Known rows, with every step that occurs
nofuf/kapab/rima/vibip/teze: -4	-122	180	8	109	-192	-202	48	31	165	244	245	-113	-28	-184	-35	-69	-20	-127	-108	-187	-217	91	105	-12	-87	-61	142	52	-256	-90	-65	-34	-105	-182	181	86	-149	-281	312	40	157	213	-99	27
nalim/kapab/rima/vibip/nodini/nofuf/teze: 27	-159	53	-117	-235	-232	-176	-16	-68	138	489	291	-267	145	-187	71	-265	-53	-31	-81	-166	-242	73	122	-25	-24	-58	218	7	-192	-241	83	40	-225	-245	158	25	-287	-303	231	36	421	181	-47	-6
nodini/nalim/kapab/rima/dulozi: 104	-209	124	-162	-130	-190	-72	-96	38	148	259	431	-305	-136	-127	140	-391	4	210	-92	-301	-216	68	85	-34	138	-157	81	54	-442	-237	-30	68	-90	-332	110	-18	-321	-63	181	-85	312	124	-199	-19
teze/vibip/nodini/nalim: 211	-183	-162	14	121	-235	12	-124	-42	83	214	352	-171	205	44	-98	-296	-149	-72	29	-66	-128	-43	28	-118	-19	-9	44	-108	-126	-182	-22	43	-136	-227	167	-7	-131	-133	241	159	382	-23	-30	-76
kapab/rima/vibip/nodini/nofuf: 89	-204	-71	-67	-137	-226	-52	-120	-125	50	434	424	-150	74	-81	69	-199	-32	-89	-69	-81	-219	144	53	-77	69	-8	113	-74	-173	-122	138	48	-173	-263	166	34	-129	-328	350	74	362	109	-132	-36
biratub/teze/vibip/nodini/nalim: 132	-204	-191	81	70	-181	-39	-64	5	115	204	343	-179	287	-1	-143	-179	-135	-93	109	-63	-159	-30	50	-109	-95	32	129	-189	-105	-226	-133	19	-178	-255	59	112	-85	-136	244	211	297	-39	-29	-39
nalim/nodini/kapab/rima: 97	-123	72	-31	-213	-138	-155	-69	15	137	252	524	-121	-58	-197	58	-388	32	101	-88	-127	-110	43	117	115	-17	-139	-31	117	-408	-194	-42	-30	-140	-250	160	-94	-114	-172	261	-10	276	71	-211	101
rima/vibip/nodini/nalim/nofuf/teze: 58	-355	-153	-108	-27	-36	-146	74	-81	185	386	297	-340	262	53	-142	-218	-15	-27	69	-147	-181	-38	53	-113	-131	12	165	-189	-13	-338	139	65	-288	-277	77	-5	-214	-211	226	136	420	-9	8	-36
rima/vibip/nodini/nalim/teze: 52	-320	-160	-113	8	-147	-41	-13	-65	90	333	294	-318	185	87	-157	-107	17	2	117	-87	-221	42	38	-183	-121	61	149	-168	-84	-302	26	76	-222	-195	128	31	-143	-240	206	97	494	23	-90	-57
dulozi/vibip/nodini/nalim/kapab/rima: 195	-176	-43	-17	-41	-288	-57	-207	-23	135	362	477	-261	0	10	116	-409	-167	147	75	-186	-228	116	118	-148	17	-108	82	91	-266	-254	-26	64	-85	-215	101	22	-211	-104	356	-124	434	146	-107	14
kapab/rima/vibip/teze: 93	-185	85	2	57	-145	-20	58	37	99	200	232	-176	-24	-176	-95	66	-41	-129	-93	-177	-161	129	4	-58	-22	-5	162	-59	-251	-182	-66	-25	-166	-216	177	122	-144	-336	313	95	224	183	-20	43
biratub/kapab/rima/nalim/vibip: 18	-176	113	-17	16	-314	-126	1	155	232	208	466	-17	38	-75	-81	-406	-26	91	-14	-219	-177	165	223	102	-82	-48	47	79	-277	-100	-133	-26	-101	-213	93	-128	-324	-360	232	-79	306	315	-219	-2
palure/nodini/nalim/nofuf/biratub: 0	-260	-95	-110	-160	98	-230	17	-70	263	193	372	-288	182	-21	-74	-406	108	77	52	-93	-14	-8	90	-172	-122	-91	50	-65	-160	-267	248	20	-268	-354	114	67	-26	-131	58	197	397	-201	-88	83
biratub/kapab/dulozi/rima: 63	-133	104	84	-83	-206	-59	-174	-69	120	207	456	147	-51	-137	251	-406	56	114	-231	-282	-232	238	119	77	-68	-245	9	109	-296	77	-6	75	-128	-47	32	50	-175	-106	61	57	148	99	-139	-145
rima/nalim/teze/vibip/nodini/nofuf: 5	-275	-226	-129	-18	-281	-55	-32	-216	189	305	271	-192	361	52	-203	-185	-93	-91	-47	0	-148	1	111	-110	-166	0	147	-257	-40	-264	143	57	-299	-374	174	29	-210	-440	88	111	460	-66	-1	-58
nalim/palure/teze/vibip/nodini/rima/dulozi: 117	-221	-280	-62	-75	-186	66	-105	29	-26	359	56	-193	21	-48	54	-14	-181	-97	-164	-232	-173	-32	-1	-100	44	-28	56	141	-298	-370	-90	224	-211	-288	368	-138	-212	-313	225	112	388	-44	-79	-92
palure/teze/vibip/nodini/nofuf: 73	-144	-242	1	-109	-119	2	-136	-162	33	314	216	-153	284	-92	-82	-106	-113	-143	-132	-24	-18	-26	52	-78	-78	15	119	-129	-92	-265	39	120	-243	-370	229	62	7	-326	109	260	351	-131	24	-20
teze/vibip/nodini/nofuf/biratub/kapab: 28	-70	-39	56	-158	-201	-185	-187	-149	54	188	345	-51	275	-145	-90	-448	-5	-152	-192	-89	-78	18	109	-15	-77	-52	123	40	-126	-55	107	4	-223	-207	229	0	-7	-195	-8	173	224	-103	-42	-75
biratub/teze/vibip/nodini/kapab: 84	-177	-183	129	-8	-228	-104	-55	-3	41	264	358	-21	149	-112	-54	-150	-71	-113	-11	-95	-153	-85	15	28	-111	-100	136	-47	-231	-144	-134	-8	-188	-187	127	63	-33	-147	199	140	174	-129	-133	-69
nalim/nodini/nofuf/kapab/rima/vibip: -34	-96	127	-77	-226	-152	-233	35	-131	226	388	489	-141	70	-186	51	-384	-22	-16	-103	-77	-232	100	172	86	-20	-70	-8	4	-271	-220	74	19	-152	-281	154	-36	-133	-305	290	-4	318	246	-189	24
rima/nalim/nofuf/kapab/dulozi/vibip: -91	-323	-53	-113	91	-162	-157	32	-269	414	284	506	7	50	35	151	-324	-88	83	-86	-190	-248	102	174	18	-180	-171	37	-63	-174	-194	164	58	-227	-295	81	11	-277	-214	136	-143	198	22	-130	-75
nalim/palure/teze/vibip/nodini: 159	-116	-304	13	-52	-114	11	-110	-38	41	228	71	-165	247	-33	-147	5	-160	-143	-53	-114	-50	-22	77	-27	-137	132	125	24	-171	-324	-77	136	-232	-260	341	-78	-89	-212	192	232	425	-119	110	-19
palure/vibip/nodini/nalim: 234	-136	-130	46	15	-80	-54	-115	53	11	299	357	-164	133	30	9	-291	-52	57	117	-28	-146	47	25	-170	-27	50	-30	-50	-94	-257	7	128	-128	-212	117	54	-73	-161	303	88	346	-18	-160	1
biratub/kapab/rima/nalim/nofuf/nodini/vibip: 3	-127	43	-62	-84	-184	-166	34	-36	429	414	695	-14	-12	-47	-149	-579	81	107	-6	-181	-278	-56	300	159	-119	-38	-68	14	-251	-138	103	-8	-161	-242	-60	-185	-238	-304	392	-46	314	214	-312	-12
teze/vibip/nodini/nalim/kapab: 220	-93	-122	-37	-3	-291	-26	-103	-45	108	263	354	-255	156	-8	-64	-444	-184	44	-18	-141	-167	-91	97	-87	18	-79	61	-2	-246	-238	-23	29	-100	-218	188	-57	-180	-44	170	23	464	-7	-56	-126
nofuf/teze/vibip/nodini/kapab/rima/dulozi: 76	-254	49	-72	40	-329	-107	-67	83	131	397	227	-51	-14	-223	99	-177	-63	-115	-139	-218	-146	-27	-81	57	-24	-207	179	68	-320	-123	-159	77	-182	-203	241	-20	-338	-313	286	73	187	72	-130	-73
nodini/nofuf/kapab/dulozi/vibip/teze: -54	-248	38	11	-8	-159	-96	-82	-254	176	263	321	-70	112	-116	261	-68	-28	-29	-193	-158	-110	79	117	-129	-146	-97	-25	-7	-131	-262	84	134	-190	-329	115	165	-48	-321	66	25	127	-28	-26	-45
teze/vibip/nodini/nofuf: 140	-154	-187	11	-70	-233	-11	-144	-223	28	259	315	-62	259	-49	-15	-232	-106	-141	-137	-41	-91	-25	12	-68	-4	-33	51	-131	-120	-187	130	76	-195	-272	181	40	-79	-251	168	184	315	-102	-8	-78
nalim/teze/vibip/nodini/rima: 11	-216	-173	-16	26	-303	-44	-56	-139	107	234	165	-40	164	-63	-49	-134	-132	-122	-73	-113	-196	-33	15	-137	-103	-125	59	-13	-223	-230	-46	64	-161	-100	203	38	-194	-349	194	135	388	8	-148	-6
kapab/dulozi/rima/vibip/nodini/nofuf: 126	-260	-101	-69	-139	-237	28	-132	-214	51	541	450	-53	48	-41	289	-258	-13	-26	-158	-164	-279	254	31	-130	49	-144	69	-62	-144	-74	175	137	-192	-151	135	65	-126	-334	203	62	393	71	-98	-244
nofuf/biratub/teze/vibip/nodini/kapab/dulozi/rima/nalim/palure: 54	-282	-162	-2	-21	-257	-198	-23	54	245	416	400	-136	159	-66	62	-301	-75	-92	33	-190	-264	168	228	-55	-187	-101	199	101	-211	-92	-86	-26	-283	-200	281	-57	-172	-297	64	50	374	-52	-35	-164
teze/vibip/nodini/rima: 143	-143	-147	56	74	-301	-1	-114	-69	22	241	287	8	67	-44	43	-260	-193	-139	-109	-107	-215	-31	-2	-100	44	-139	10	54	-229	-129	-6	30	-120	-105	211	-19	-177	-231	278	114	306	42	-151	-39
nodini/kapab/rima/vibip/teze: 64	-235	76	41	26	-183	-84	60	97	69	300	345	-203	-133	-202	-30	-7	8	-75	-80	-180	-167	35	43	-18	-26	-108	98	32	-323	-155	-90	-46	-158	-253	209	50	-75	-332	258	20	199	113	-151	5
biratub/kapab/rima/dulozi/vibip/nodini: 137	-175	32	16	-50	-320	-1	-286	8	14	326	379	56	-145	-58	175	-278	-52	62	-178	-288	-236	205	-69	18	40	-170	124	150	-306	-78	-49	165	-132	-130	103	9	-255	-173	392	-125	118	143	-173	-105
nofuf/nodini/kapab/rima/nalim/teze/vibip: -59	-192	80	-72	129	-325	-176	65	22	381	334	522	-64	51	-86	-197	-277	-10	-51	43	-66	-210	-90	216	145	-242	-82	17	-80	-295	-166	-118	-41	-186	-253	124	-45	-263	-452	235	35	401	187	-226	13
teze/vibip/nodini/nalim/nofuf/kapab/dulozi/rima: 71	-230	-114	-70	60	-316	-169	-113	-230	366	452	457	-38	153	-20	187	-593	-116	36	-106	-230	-215	55	182	-96	-102	-290	-37	3	-212	-40	55	105	-49	-180	124	-13	-173	-197	215	25	389	-12	-146	-265

Rows
75	-88	-4	27	-129	-218	-204	-187	-174	124	544	405	116	88	-123	422	-455	3	50	-139	-120	-240	221	133	-107	-70	-204	-83	99	-151	-39	115	214	-74	-127	118	109	-79	-318	215	22	260	33	-242	-167 : palure/vibip/nodini/nofuf/kapab/dulozi/rima
-44	-321	70	-103	-78	-214	-170	-215	9	176	300	335	-229	33	-60	1	-313	68	78	4	-259	-184	219	43	-162	-130	-98	217	96	-223	-212	-87	130	-206	-193	142	68	-204	-270	173	-57	280	93	-160	-2 : nofuf/biratub/kapab/rima/dulozi/vibip/nodini/nalim/teze
-63	-241	-176	-87	7	-229	-179	-13	-189	413	345	421	-111	290	-85	67	-382	-99	-12	-10	-163	-169	-76	202	-57	-171	-96	30	-110	-185	-170	-62	56	-114	-313	74	47	-116	-151	201	83	283	-119	-168	-186 : biratub/teze/vibip/nodini/nalim/nofuf/kapab/dulozi
35	-219	-2	-141	-105	-242	-179	-133	-35	277	294	397	-205	72	-158	-83	-573	-17	1	-155	-288	-115	39	83	-36	15	-171	133	60	-320	-95	-4	47	-136	-307	221	-73	-192	-204	192	1	271	-15	-182	-144 : teze/vibip/nodini/nalim/nofuf/biratub/kapab/rima/dulozi
-4	-310	-108	-44	-23	-279	19	-201	-114	204	310	406	-117	135	38	119	-262	-25	156	19	-176	-183	118	120	-140	-210	-57	9	6	-131	-225	-80	178	-184	-176	60	42	-153	-217	132	-36	370	15	-142	-145 : biratub/kapab/dulozi/vibip/nodini/nalim/teze
-7	-82	-203	45	-279	-71	-180	-171	-72	52	241	160	-229	350	-136	-167	-246	-31	-146	-141	-113	-10	2	231	-20	-183	117	132	119	-115	-252	25	105	-300	-345	366	-94	53	-260	-62	250	369	-178	71	-30 : nalim/palure/teze/vibip/nodini/nofuf/biratub/kapab
-214	-217	101	-50	-85	-239	-264	26	-100	382	155	367	-139	264	-212	-248	-354	-4	-94	-73	-83	-143	117	266	26	-234	-77	184	-102	-187	-100	-3	-76	-288	-352	194	72	-206	-480	-72	106	294	126	-100	73 : nodini/nofuf/biratub/kapab/rima/nalim/teze/vibip
-3	-267	-3	-49	-83	-185	-210	-7	45	274	425	395	-259	154	-72	-108	-414	-18	39	21	-216	-225	29	177	6	-137	-65	127	-30	-126	-146	11	37	-202	-264	52	-49	-256	-247	319	48	359	169	-127	-58 : biratub/kapab/rima/vibip/nodini/nalim/nofuf/teze
25	-328	-16	-65	-50	-312	-37	-229	5	140	362	358	-172	-16	9	57	-256	-5	157	-9	-264	-225	164	22	-114	-90	-126	102	31	-245	-230	-112	205	-157	-230	53	48	-257	-274	302	-105	299	132	-196	-83 : biratub/kapab/rima/dulozi/vibip/nodini/nalim/teze
47	-140	-207	79	-342	95	-271	-58	-67	14	271	208	-211	375	-124	-22	-89	59	-108	91	-47	-100	114	132	-150	-163	214	116	-12	-60	-403	86	121	-305	-292	199	124	56	-269	105	223	285	-200	-16	109 : nalim/palure/vibip/nodini/nofuf/biratub/teze
-40	-272	-212	-80	71	-245	-93	-136	2	206	503	313	-166	15	116	263	-201	-207	42	-3	-157	-324	117	304	-143	-155	-22	3	255	-136	-267	-2	166	-223	-302	291	-171	-253	-330	245	-115	427	89	-151	-46 : nofuf/kapab/dulozi/vibip/nodini/rima/nalim/palure/teze
55	-141	22	85	-218	-145	-237	-167	-95	-43	409	432	-89	112	-66	16	-476	94	-70	-154	-178	-266	249	108	-69	-38	-146	191	79	-92	12	204	35	-245	-80	139	36	-8	-232	58	89	279	67	-80	-133 : dulozi/rima/vibip/nodini/nofuf/biratub/kapab
-90	-186	-8	-40	-209	-295	-171	-166	-255	239	342	298	14	274	-214	88	-416	47	-74	-226	-195	-133	207	151	-88	-211	-207	133	39	-177	-25	24	96	-217	-103	201	107	-80	-406	-102	152	353	-34	-70	-192 : nalim/teze/vibip/nodini/nofuf/biratub/kapab/dulozi/rima
82	-95	-175	-73	13	-294	-24	-30	67	124	400	261	-257	53	-25	-83	-356	-283	6	-98	-123	-257	-53	194	-82	-10	-140	142	102	-247	-243	-45	10	-194	-306	280	-119	-251	-289	151	-44	488	92	-136	-49 : palure/teze/vibip/nodini/rima/nalim/kapab
